[128 = 0]

hz_cm: [86,57,111,104,128,79,106,124,121,138,130,165,79,115,139,122,111,122,131,142,129,151,119,144,144,155,103,111]
hz_cm: [144,203,165,111,170,89,107,104,82,59,107,137,93,117,71,140,134,129,163,131,102,115,56,105,158,157,69,192]
tt_nz: [103,142,113,106,143,77,153,137,124,146,110,140,141,133,85,130,89,131,150,105,115,142,68,126,154,153,113,154]
lt_dq: [114,113,145,170,127,159,69,156,148,119,115,129,79,172,165,98,119,88,141,190,125,96,218,111,61,137,118,103]
pb_nf: [196,155,155,185,132,173,119,101,124,114,195,120,177,173,141,148,163,74,153,146,124,124,221,79,203,71,142,90]
lt_dq: [122,97,126,125,127,120,102,113,129,129,149,126,124,149,151,138,128,117,133,145,121,131,146,124,130,120,121,114]
pb_nf: [109,135,149,122,121,113,124,136,122,111,100,117,92,110,140,118,128,142,109,138,126,129,128,131,96,148,119,119]
hz_cm: [162,140,132,140,66,100,121,56,147,176,94,127,176,182,121,133,199,214,25,77,192,102,24,97,67,86,115,175]
tt_nz: [128,132,145,141,97,82,105,141,93,92,125,202,56,67,142,111,172,126,102,114,156,111,139,149,147,148,78,83]
lt_dq: [141,176,136,144,123,154,160,135,156,156,68,114,143,131,106,94,114,152,116,111,150,118,114,122,90,144,145,158]
tt_nz: [154,106,155,147,109,147,142,94,119,121,131,130,109,103,136,120,179,147,75,134,163,153,146,112,150,109,142,109]
hz_cm: [143,155,116,122,143,199,115,133,118,104,120,107,130,112,82,139,165,154,104,136,139,95,56,136,55,102,141,229]
lt_dq: [137,172,155,112,127,75,119,95,107,104,113,124,126,134,116,143,141,151,122,110,120,122,72,112,139,136,90,147]
pb_nf: [96,65,153,141,92,60,140,118,95,127,172,138,106,124,141,148,165,120,63,143,137,182,145,91,182,99,125,61]
lt_dq: [116,97,95,144,143,167,181,151,146,189,134,141,154,114,74,108,93,94,142,133,147,170,135,123,176,122,175,154]
lt_dq: [127,133,117,134,143,144,135,160,136,113,110,139,118,134,119,112,118,137,140,125,121,111,133,135,102,146,132,127]
lt_dq: [158,151,181,124,129,107,110,58,115,99,104,107,104,133,140,128,156,153,111,137,134,139,116,99,144,136,101,134]
tt_nz: [115,131,115,134,119,139,93,182,116,93,162,144,110,114,162,140,137,101,144,137,108,87,173,159,94,120,117,93]
pb_nf: [129,127,108,118,107,139,73,132,136,126,134,140,122,130,167,135,144,135,127,122,134,77,123,165,62,121,107,136]
hz_cm: [88,110,123,125,124,131,141,174,132,131,161,76,155,150,155,153,102,107,127,150,88,141,171,123,103,106,163,89]
tt_nz: [153,144,176,121,85,107,109,69,89,94,127,125,91,71,148,143,213,170,48,118,166,132,90,127,126,106,102,131]
hz_cm: [105,152,139,117,140,121,113,143,105,97,130,94,124,143,99,153,134,132,117,148,102,117,77,109,84,115,119,177]
lt_dq: [135,127,113,101,134,134,115,128,86,100,189,152,121,54,124,163,148,96,153,122,120,133,119,169,189,111,117,137]
pb_nf: [153,172,114,122,176,188,131,137,145,117,93,126,131,123,94,106,94,124,189,128,118,103,118,146,112,158,134,188]
tt_nz: [115,111,119,117,138,115,121,143,131,117,116,151,97,115,143,113,107,126,152,128,120,125,146,151,129,161,115,104]
hz_cm: [130,142,129,159,130,148,123,148,140,143,111,148,116,136,114,100,117,102,142,141,141,115,159,118,120,136,127,134]
pb_nf: [133,124,134,96,143,119,93,105,121,87,127,115,106,128,164,141,129,147,148,133,104,113,122,148,108,146,105,123]
pb_nf: [155,154,154,145,154,150,163,127,130,100,132,92,152,153,123,130,123,127,143,134,104,144,167,94,159,124,153,103]
hz_cm: [94,55,128,102,86,78,114,108,117,137,161,119,115,114,187,155,152,148,74,129,132,156,131,143,125,110,127,71]
pb_nf: [120,104,124,95,140,138,105,85,139,144,139,75,153,157,145,155,112,134,137,148,109,141,104,126,109,114,138,164]
hz_cm: [147,154,115,156,141,186,135,155,150,143,115,137,141,134,108,104,114,106,155,132,138,106,158,130,113,129,147,150]
tt_nz: [101,93,103,113,136,153,126,172,139,122,156,106,134,125,168,140,100,111,152,143,95,126,179,160,103,127,155,89]
lt_dq: [102,187,139,153,106,100,172,199,98,121,125,144,127,86,78,127,136,111,99,108,132,127,110,118,135,121,128,125]
lt_dq: [132,129,126,110,153,106,141,130,94,85,148,153,113,98,97,144,138,129,144,117,112,140,95,132,181,137,111,133]
tt_nz: [141,137,129,105,133,165,71,120,123,83,132,116,98,105,174,138,148,137,142,142,117,85,138,170,68,132,111,140]
lt_dq: [115,162,170,153,107,90,86,88,122,168,118,116,121,159,114,126,120,78,127,165,142,136,129,78,141,116,94,164]
hz_cm: [139,145,184,164,131,130,221,134,140,132,90,93,126,117,125,89,110,133,105,133,133,195,207,81,189,149,176,52]
pb_nf: [128,127,124,151,109,133,146,133,135,165,140,128,157,139,114,128,132,112,110,125,146,139,136,110,143,102,146,128]
pb_nf: [117,127,138,66,119,72,58,96,114,74,105,133,69,101,205,140,136,173,137,115,107,90,99,186,73,173,64,107]
tt_nz: [137,138,104,133,143,177,137,126,149,167,137,101,182,156,96,136,108,111,148,134,128,126,111,119,119,102,159,187]
tt_nz: [97,133,97,146,122,129,147,205,124,143,182,123,177,149,111,155,109,83,141,127,100,120,150,124,130,91,154,109]
tt_nz: [118,147,133,163,117,100,123,172,126,121,143,148,134,165,132,127,124,99,137,129,115,108,170,105,131,122,115,82]
pb_nf: [125,106,149,110,155,106,148,90,114,116,138,103,125,132,115,141,115,125,139,146,108,179,122,100,190,134,133,125]
hz_cm: [81,102,142,155,106,146,105,174,120,129,133,113,86,124,133,121,140,98,86,183,134,128,164,113,64,109,140,125]
[131,133,168,78,146,74,130,44,141,118,62,74,116,157,152,124,104,196,124,123,111,157,75,110,118,175,107,139]  tt_nz
[113,169,133,145,131,122,117,209,114,61,108,150,87,126,131,115,137,137,128,125,105,73,144,139,60,152,106,98]  lt_dq
[138,129,86,128,131,175,97,119,149,179,138,144,159,135,106,128,115,101,158,129,149,100,103,149,110,110,131,202]  pb_nf
[113,171,176,167,123,174,134,174,108,93,123,76,103,115,110,126,151,103,89,180,121,127,167,91,75,102,153,140]  hz_cm
[173,197,180,131,139,143,114,38,119,147,88,115,115,95,89,111,132,109,145,143,162,148,98,102,180,138,104,213]  lt_dq
[107,180,157,134,91,73,94,154,85,97,154,133,110,105,140,157,157,103,107,128,117,102,123,126,118,108,86,110]  lt_dq
[117,121,116,109,156,137,113,128,120,118,107,154,85,95,99,112,111,121,156,140,130,127,97,150,127,160,110,175]  pb_nf
[92,131,149,145,121,116,161,183,116,108,86,137,71,92,105,96,130,140,87,140,137,141,132,121,96,156,134,111]  pb_nf
[107,51,88,134,138,173,67,158,109,104,178,170,81,120,118,139,163,99,122,174,135,103,128,147,87,102,121,161]  pb_nf
[122,123,116,126,137,128,147,148,114,123,145,144,128,104,103,133,126,115,135,123,125,140,120,134,159,126,134,131]  lt_dq
[96,108,113,162,114,134,119,141,181,216,99,114,157,209,123,98,77,98,132,155,142,127,155,94,79,125,146,145]  lt_dq
[110,71,98,126,93,70,97,97,150,187,114,180,125,167,141,115,130,148,101,108,165,121,89,130,113,134,96,126]  hz_cm
[179,175,136,190,96,113,171,165,126,116,157,181,169,139,137,120,166,119,118,73,144,105,197,110,192,106,130,30]  pb_nf
[119,136,105,125,122,135,109,163,129,121,105,170,96,99,125,108,130,136,131,114,142,89,110,167,82,151,108,143]  pb_nf
[93,86,115,78,129,111,136,129,130,130,125,109,110,86,166,135,100,145,132,125,111,154,125,173,122,154,138,104]  tt_nz
[137,161,156,147,137,154,188,130,136,129,83,79,148,145,81,113,135,167,83,128,137,151,98,82,104,122,167,160]  hz_cm
[120,110,103,136,139,143,107,165,141,128,123,177,94,114,143,99,102,98,173,135,128,105,177,162,124,160,116,104]  tt_nz
[101,103,107,132,170,208,142,188,131,116,119,121,90,92,90,105,99,98,153,175,118,137,152,145,96,143,167,168]  hz_cm
[138,159,194,154,119,97,163,110,98,94,105,116,95,111,104,117,164,143,76,137,141,164,130,74,165,130,122,107]  lt_dq
[115,61,125,115,98,123,146,112,125,153,121,167,72,36,160,99,142,135,91,123,174,173,157,172,166,149,137,82]  tt_nz

bgbs: [153,134,180,142,128,119,122,117,138,148,138,168,139,159,158,156,134,108,152,135,154,121,136,196,111,191,97,163]
rglp: [128,111,135,133,138,149,121,102,136,133,119,159,113,140,148,144,108,129,141,128,149,117,145,146,117,157,119,124]
pjgn: [68,113,108,131,144,170,138,99,121,104,101,138,121,69,142,147,92,147,136,113,140,122,158,100,148,125,124,141]
rglp: [65,120,94,79,106,156,163,137,144,50,90,125,109,54,132,120,133,196,89,99,111,171,143,99,184,111,105,180]
bgbs: [144,133,122,92,79,106,136,165,188,74,135,135,103,120,150,120,150,172,129,125,122,173,116,169,156,166,90,172]
rglp: [81,129,105,144,114,130,122,129,138,102,131,105,136,56,139,135,108,136,169,130,131,117,132,103,159,115,119,146]
rglp: [109,152,98,175,105,94,88,140,122,140,166,58,179,62,116,116,123,91,202,155,125,84,104,91,145,70,146,105]
hphs: [145,130,120,124,111,150,184,81,153,164,122,159,60,162,139,145,161,159,87,129,113,176,119,145,98,155,92,119]
bgbs: [200,100,123,73,97,195,78,27,166,125,83,217,126,199,177,120,163,162,118,132,188,119,160,246,91,154,87,101]
pjgn: [185,147,148,144,99,76,115,154,147,160,169,113,133,175,123,118,163,103,147,153,119,128,91,161,109,140,121,120]
hphs: [169,124,82,119,135,122,142,156,163,132,144,116,59,167,118,112,104,144,111,128,107,167,114,104,103,138,160,60]
rglp: [113,110,163,163,156,130,130,129,141,139,137,164,100,135,160,171,76,111,171,129,153,112,147,144,119,204,115,150]
rglp: [125,114,96,97,113,126,97,149,127,86,116,102,146,114,110,89,132,145,120,125,121,117,122,102,154,76,149,113]
hphs: [101,124,88,69,138,149,149,180,160,34,101,130,98,79,136,118,88,187,98,91,121,186,157,113,168,149,140,150]
bgbs: [129,118,130,107,116,128,124,132,127,111,117,131,131,137,122,114,145,142,109,125,124,128,124,129,139,115,123,139]
hphs: [148,176,120,129,76,118,166,91,137,165,141,111,139,117,124,126,212,138,105,143,105,166,99,158,116,102,87,139]
hphs: [120,140,107,92,161,183,163,114,151,89,97,171,100,100,161,155,88,166,103,95,148,187,181,162,121,186,126,135]
hphs: [112,73,158,147,145,131,118,119,116,143,119,157,92,174,128,137,103,120,132,132,134,86,126,103,125,145,126,130]
bgbs: [141,125,163,83,134,153,123,110,111,105,92,172,164,152,137,125,155,141,86,110,148,133,154,183,130,140,112,168]
pjgn: [139,136,134,138,120,90,128,171,135,129,153,104,125,136,116,120,131,117,138,135,112,132,106,117,134,131,136,132]
hphs: [122,128,132,133,112,101,107,150,117,121,139,100,158,117,112,110,142,116,141,137,120,105,110,111,147,95,133,138]
pjgn: [144,135,146,137,116,82,121,179,139,124,156,108,132,141,121,121,133,114,145,137,116,128,104,130,137,141,130,144]
bgbs: [137,127,136,167,122,108,122,126,142,160,156,125,111,139,138,143,117,106,169,147,132,112,113,130,114,151,121,117]
pjgn: [94,140,138,170,150,100,133,161,104,141,153,91,145,92,114,140,99,94,159,132,117,109,121,83,139,121,150,135]
rglp: [149,98,112,102,128,155,89,103,131,115,105,149,128,158,132,108,122,138,123,127,148,105,140,140,121,112,139,94]
hphs: [115,87,125,113,139,148,154,127,147,114,108,162,54,158,136,136,103,162,99,115,121,146,135,108,129,162,120,129]
rglp: [107,136,141,99,130,130,186,152,131,101,113,139,101,119,124,136,143,163,73,105,104,182,131,124,146,151,109,178]
pjgn: [126,119,140,103,156,161,125,106,97,122,95,154,149,144,124,126,127,130,92,111,141,122,155,138,121,119,140,128]
bgbs: [117,122,206,130,135,92,133,161,91,130,128,138,165,156,115,133,155,105,109,124,121,107,117,139,146,141,113,201]
pjgn: [48,122,130,177,133,141,125,110,131,114,131,125,137,34,160,171,77,120,203,130,151,95,150,107,160,151,105,171]
pjgn: [134,143,131,154,125,89,131,164,128,146,160,95,129,128,113,126,127,105,147,140,110,126,104,107,127,124,140,122]
bgbs: [128,139,76,118,131,156,133,113,146,117,122,119,111,98,134,125,108,147,130,122,131,152,142,119,121,118,143,88]
[119,128,171,167,155,122,152,129,135,156,144,159,101,140,154,176,94,107,156,129,141,129,139,148,111,205,110,156]  rglp
[98,69,180,170,148,90,49,159,78,133,137,114,177,152,107,115,93,69,185,146,144,11,115,81,153,96,156,140]  hphs
[133,146,88,91,97,161,144,78,123,127,101,120,141,111,116,104,186,162,78,123,116,156,126,133,126,67,116,111]  rglp
[127,124,176,173,121,79,127,155,126,159,163,121,125,150,128,144,131,94,163,147,121,101,100,126,129,156,112,158]  bgbs
[139,113,126,135,164,144,118,127,129,135,126,148,107,152,137,139,82,117,138,123,144,120,148,128,107,157,152,96]  hphs
[156,117,129,97,111,160,117,81,144,124,103,172,125,158,150,126,153,151,111,126,150,133,142,183,115,141,102,128]  pjgn
[125,130,92,98,143,171,128,101,116,112,98,132,136,112,123,116,123,147,98,112,134,141,153,121,124,97,148,98]  bgbs
[126,138,145,139,101,127,147,91,122,159,128,134,134,132,130,136,176,128,118,138,122,129,113,145,122,119,93,150]  hphs
[186,145,163,145,90,61,105,171,158,147,176,116,139,174,132,120,162,101,164,155,124,123,87,176,120,158,110,144]  pjgn
[161,98,118,90,132,150,95,115,128,113,103,152,125,178,124,101,130,142,102,123,141,116,137,142,118,112,144,95]  rglp
[144,140,117,151,104,118,127,110,148,155,149,120,117,128,137,134,142,122,154,146,128,128,112,140,114,131,113,112]  pjgn
[141,140,88,96,147,154,153,144,160,95,119,138,88,117,140,131,95,161,106,107,127,186,152,135,120,160,145,103]  hphs
[159,157,86,73,108,169,139,113,195,72,111,163,109,96,176,136,124,183,125,109,154,200,164,208,126,183,102,133]  bgbs
[168,136,84,121,121,109,135,161,157,133,151,99,84,153,111,105,124,137,117,134,102,161,105,105,111,118,157,69]  hphs
[138,95,140,107,113,134,103,106,111,128,106,142,137,171,115,103,160,135,102,132,129,97,118,128,131,92,122,126]  bgbs
[133,106,84,93,68,168,129,74,201,91,105,169,70,115,174,129,146,197,135,130,145,158,135,173,138,153,70,133]  pjgn
[153,109,70,61,99,172,90,85,125,95,84,127,148,141,111,71,169,169,80,122,131,124,132,129,133,42,142,77]  rglp
[135,122,174,96,185,141,118,144,63,121,96,148,182,170,102,117,125,105,72,103,136,112,155,133,122,115,166,140]  pjgn
[91,143,91,166,102,111,93,129,130,122,152,70,168,45,126,121,116,109,199,148,130,90,115,91,155,77,135,117]  rglp
[99,137,206,171,176,100,100,157,68,143,141,126,211,113,126,155,98,58,171,128,152,68,145,135,137,148,144,181]  pjgn

qqmf: [147,124,117,99,123,136,112,139,130,124,124,106,105,125,128,147,131,120,118,120,111,147,141,116,117,130,118,120]
gqhm: [83,150,118,129,166,148,199,80,48,156,55,122,204,159,102,113,132,187,160,138,102,116,144,173,171,90,195,166]
qqmf: [151,91,173,174,169,133,94,77,119,143,157,153,88,164,169,150,108,117,108,139,203,126,108,101,92,161,117,119]
fhcg: [129,145,128,106,157,128,144,94,124,137,121,145,147,132,131,110,108,127,112,146,139,125,111,140,130,116,117,117]
fhcg: [125,152,138,138,95,90,169,164,173,98,146,127,146,93,120,89,152,112,140,150,124,97,83,153,157,92,124,121]
gqhm: [105,111,115,156,117,117,79,163,139,118,139,162,119,88,99,127,124,110,139,108,113,155,138,100,107,161,133,121]
gmzt: [133,141,130,127,132,116,122,123,130,123,133,135,131,111,116,114,144,112,133,128,123,139,113,128,133,107,130,110]
qqmf: [118,103,144,174,154,135,52,100,122,146,164,194,106,131,134,134,101,106,114,107,174,150,131,85,89,175,119,104]
zqjd: [97,155,106,99,127,157,85,126,106,145,128,176,153,118,97,121,107,114,102,90,111,151,152,103,131,122,132,86]
gqhm: [217,123,151,95,105,98,115,149,185,93,170,64,47,115,163,149,172,78,110,145,139,138,88,116,112,100,79,95]
bcqb: [113,139,129,119,128,122,148,147,108,112,99,124,144,104,93,123,142,120,128,132,102,138,108,128,144,94,164,113]
fhcg: [150,134,123,98,165,124,125,95,124,133,118,128,122,125,130,125,118,118,115,144,128,149,115,129,115,122,112,115]
bcqb: [131,117,156,184,95,108,135,155,131,111,145,107,115,125,128,130,181,125,164,122,134,114,115,130,145,108,158,137]
zqjd: [97,150,115,89,117,143,174,151,122,123,97,129,167,125,110,119,100,141,104,137,107,106,125,143,152,110,140,126]
fhcg: [157,123,156,132,132,142,101,104,116,136,151,122,96,157,151,150,141,111,109,115,161,132,123,106,121,116,125,101]
zqjd: [126,91,169,160,115,170,111,133,95,137,136,120,94,183,156,183,115,136,98,107,174,108,143,93,118,149,155,125]
fhcg: [184,142,180,124,134,126,112,90,134,126,173,121,88,154,164,135,158,86,95,132,184,123,82,111,131,77,111,69]
gmzt: [131,184,71,80,164,125,77,58,142,169,151,184,168,110,120,73,115,120,138,108,106,167,160,143,123,129,68,107]
zqjd: [97,151,94,86,169,145,106,104,85,143,87,168,164,104,79,116,103,123,114,115,90,174,141,116,124,118,146,100]
gmzt: [145,90,169,166,119,122,179,153,98,103,95,57,98,149,135,169,170,146,149,149,131,112,107,134,139,106,185,159]
gqhm: [99,143,117,124,147,147,158,96,91,152,98,137,174,153,122,117,115,163,137,128,122,116,147,151,148,120,150,149]
gqhm: [138,104,176,158,99,111,153,179,147,89,138,107,95,119,134,146,142,105,111,149,154,101,77,114,131,113,149,115]
qqmf: [176,107,86,38,158,174,120,92,129,159,105,72,90,183,180,180,73,162,92,133,119,144,193,130,86,187,63,164]
fhcg: [143,104,135,103,173,150,98,113,69,126,84,114,94,128,103,174,125,111,101,123,115,184,125,87,100,121,165,98]
qqmf: [119,133,106,109,63,111,107,226,173,86,140,118,111,65,90,129,146,94,125,107,77,142,127,106,131,123,125,104]
fhcg: [107,105,94,100,181,161,108,101,72,152,70,136,135,136,105,157,84,153,120,121,99,173,171,112,97,170,147,147]
gqhm: [109,139,121,122,69,142,158,179,139,120,127,102,144,137,128,133,139,146,132,112,107,93,150,141,159,117,139,144]
qqmf: [106,125,111,125,84,117,151,190,181,107,138,130,138,104,129,116,102,134,124,138,116,95,130,139,131,158,104,150]
qqmf: [122,132,166,183,150,115,101,97,92,130,141,164,130,121,108,115,165,103,143,117,154,146,94,109,135,91,172,91]
bcqb: [141,178,110,90,104,132,135,126,108,131,120,95,148,122,104,114,190,124,150,100,79,145,143,144,170,55,145,105]
qqmf: [123,103,129,144,138,137,96,119,147,140,152,160,112,140,152,137,84,129,110,127,162,123,140,110,95,186,97,135]
zqjd: [151,117,126,134,161,92,158,112,131,115,104,100,122,109,124,118,148,133,160,165,114,143,102,152,121,122,131,154]
zqjd: [146,101,144,170,111,140,87,114,147,148,179,130,92,169,177,149,127,136,134,107,174,111,158,114,108,174,98,146]
fhcg: [135,121,113,120,127,111,127,148,140,113,118,112,118,101,114,128,138,123,142,134,101,146,127,130,120,133,125,136]
bcqb: [160,133,136,95,121,108,137,154,154,97,130,104,100,99,123,131,141,93,106,147,119,138,88,121,125,99,115,97]
bcqb: [115,169,101,75,152,127,124,109,128,133,116,166,164,97,98,94,105,110,105,131,105,149,116,132,133,104,113,91]
gmzt: [118,155,94,117,179,107,115,78,111,144,108,162,167,94,94,85,134,127,160,133,96,171,129,146,127,116,127,126]
gmzt: [102,126,103,143,150,135,117,104,93,150,103,140,155,130,107,122,131,155,163,113,103,150,164,136,128,143,151,155]
gmzt: [172,117,164,114,110,119,164,149,158,101,141,81,88,142,162,148,136,112,99,158,156,98,86,130,130,107,112,118]
bcqb: [151,192,108,104,114,105,93,96,172,141,187,159,148,105,131,70,163,95,142,107,123,137,124,144,149,86,74,86]
gqhm: [149,152,111,90,144,137,146,87,115,148,115,102,141,151,140,122,139,145,136,131,114,132,145,153,141,105,115,137]
bcqb: [91,170,104,160,119,141,106,83,102,173,147,168,188,148,119,87,156,157,178,82,118,124,179,151,163,113,139,140]
bcqb: [122,142,112,126,125,145,118,104,113,154,131,129,145,152,135,124,135,148,144,106,122,128,165,138,138,129,125,140]
gmzt: [115,138,130,129,134,112,120,138,138,115,132,161,138,93,104,107,121,103,118,134,126,137,99,119,127,118,130,100]
zqjd: [115,159,105,94,164,116,98,119,93,119,95,159,149,68,58,105,146,91,127,117,77,195,108,110,129,81,159,73]
gmzt: [139,142,102,105,184,107,144,76,120,140,101,131,151,113,118,99,125,138,150,155,107,154,121,157,122,123,115,144]
gqhm: [151,125,152,129,134,112,166,130,113,108,106,86,116,127,124,136,164,124,137,150,123,127,94,139,142,85,157,126]
zqjd: [106,131,128,100,137,141,185,142,102,119,78,113,154,131,111,135,105,146,108,150,111,113,115,141,144,110,159,136]
[170,156,127,118,122,95,136,100,192,130,180,126,124,127,169,88,142,116,138,149,152,105,107,159,133,118,60,127]  fhcg
[138,144,110,89,143,141,163,100,107,143,97,93,146,152,135,130,131,156,135,136,107,126,147,156,143,110,128,149]  qqmf
[131,159,88,68,178,111,122,84,169,141,133,182,157,97,128,79,67,114,100,158,127,143,112,145,106,149,57,112]  gmzt
[108,128,122,109,133,145,155,142,82,124,76,106,145,128,97,145,132,143,127,126,94,139,135,129,143,105,176,132]  bcqb
[151,111,137,112,121,130,141,150,129,111,115,87,98,132,135,156,135,124,116,138,123,130,120,121,122,123,132,130]  bcqb
[108,166,77,38,165,170,133,90,84,159,75,140,174,137,102,124,85,147,98,117,83,157,167,136,134,116,125,115]  bcqb
[100,117,144,173,78,142,125,170,123,125,144,128,129,143,128,142,143,139,139,100,136,100,147,118,145,134,157,138]  fhcg
[156,151,90,85,227,136,85,1,97,185,118,162,144,147,140,104,104,137,135,132,131,185,155,141,97,143,82,125]  gqhm
[83,147,74,123,62,134,131,201,118,120,100,100,164,94,73,123,172,154,183,81,35,141,191,141,164,116,167,158]  gqhm
[119,84,180,198,144,86,139,170,105,78,102,127,99,79,85,142,161,95,142,157,134,148,53,101,117,108,203,112]  gqhm
[141,130,119,94,164,116,135,117,118,117,98,122,124,102,107,126,123,113,118,150,107,160,104,127,116,114,131,113]  fhcg
[177,112,117,154,167,63,145,92,166,119,133,95,109,102,146,100,165,135,194,175,120,146,106,170,108,143,93,180]  zqjd
[93,125,140,96,198,171,138,87,34,142,54,159,154,143,89,153,80,131,76,135,129,158,113,101,122,107,191,92]  fhcg
[148,88,176,169,90,100,139,189,190,84,170,117,75,116,159,144,121,99,104,157,177,88,75,110,110,152,110,124]  qqmf
[150,121,101,134,104,107,111,142,177,128,158,107,110,118,148,120,144,135,164,123,113,129,157,143,116,162,83,163]  fhcg
[164,94,88,127,125,129,69,127,149,143,145,93,79,134,151,158,138,142,163,104,104,166,194,119,86,195,84,171]  fhcg
[106,144,107,152,76,92,164,176,192,111,153,129,160,97,129,83,140,143,170,138,108,87,129,169,154,138,104,168]  fhcg
[116,95,140,115,175,143,211,116,76,124,45,85,141,158,128,160,93,174,117,178,125,112,114,150,127,133,175,175]  zqjd
[151,128,146,114,131,137,128,107,153,136,158,134,111,156,170,132,100,121,93,140,173,103,116,126,118,139,87,117]  gqhm
[127,106,150,150,127,157,87,121,99,141,140,139,102,157,138,162,123,123,110,101,156,135,145,92,114,144,145,112]  zqjd
[121,115,128,131,125,147,144,121,130,143,128,123,132,163,156,140,99,157,121,132,147,100,150,137,124,160,116,159]  zqjd
[146,134,134,105,112,119,199,144,141,111,107,71,133,140,144,129,141,147,132,159,118,94,111,164,153,100,129,154]  qqmf
[114,112,141,162,115,132,131,147,101,122,115,115,125,132,114,145,151,137,147,116,121,128,134,120,137,122,171,138]  gmzt
[67,79,158,215,123,115,87,183,133,103,141,206,120,85,94,132,89,103,116,124,160,128,98,78,97,185,165,115]  gqhm
[156,106,96,113,139,120,93,128,141,130,125,101,94,116,132,146,135,131,150,122,99,167,162,122,95,167,100,152]  fhcg
[97,128,142,225,93,127,119,119,104,151,155,137,155,156,132,114,186,162,202,89,139,103,165,144,161,125,170,167]  bcqb
[128,130,161,117,148,134,138,129,88,110,100,129,121,119,101,143,135,100,94,137,133,143,82,105,134,80,174,80]  fhcg
[131,118,161,144,128,123,161,135,123,113,122,116,122,137,136,136,130,126,116,149,151,105,94,130,136,111,149,125]  gqhm
[122,139,133,123,100,131,134,152,139,120,139,129,132,125,126,125,131,121,117,121,128,112,123,126,142,113,129,115]  zqjd
[117,143,104,96,123,114,215,140,160,121,100,102,171,128,140,100,101,167,136,173,108,82,122,186,150,131,106,179]  zqjd
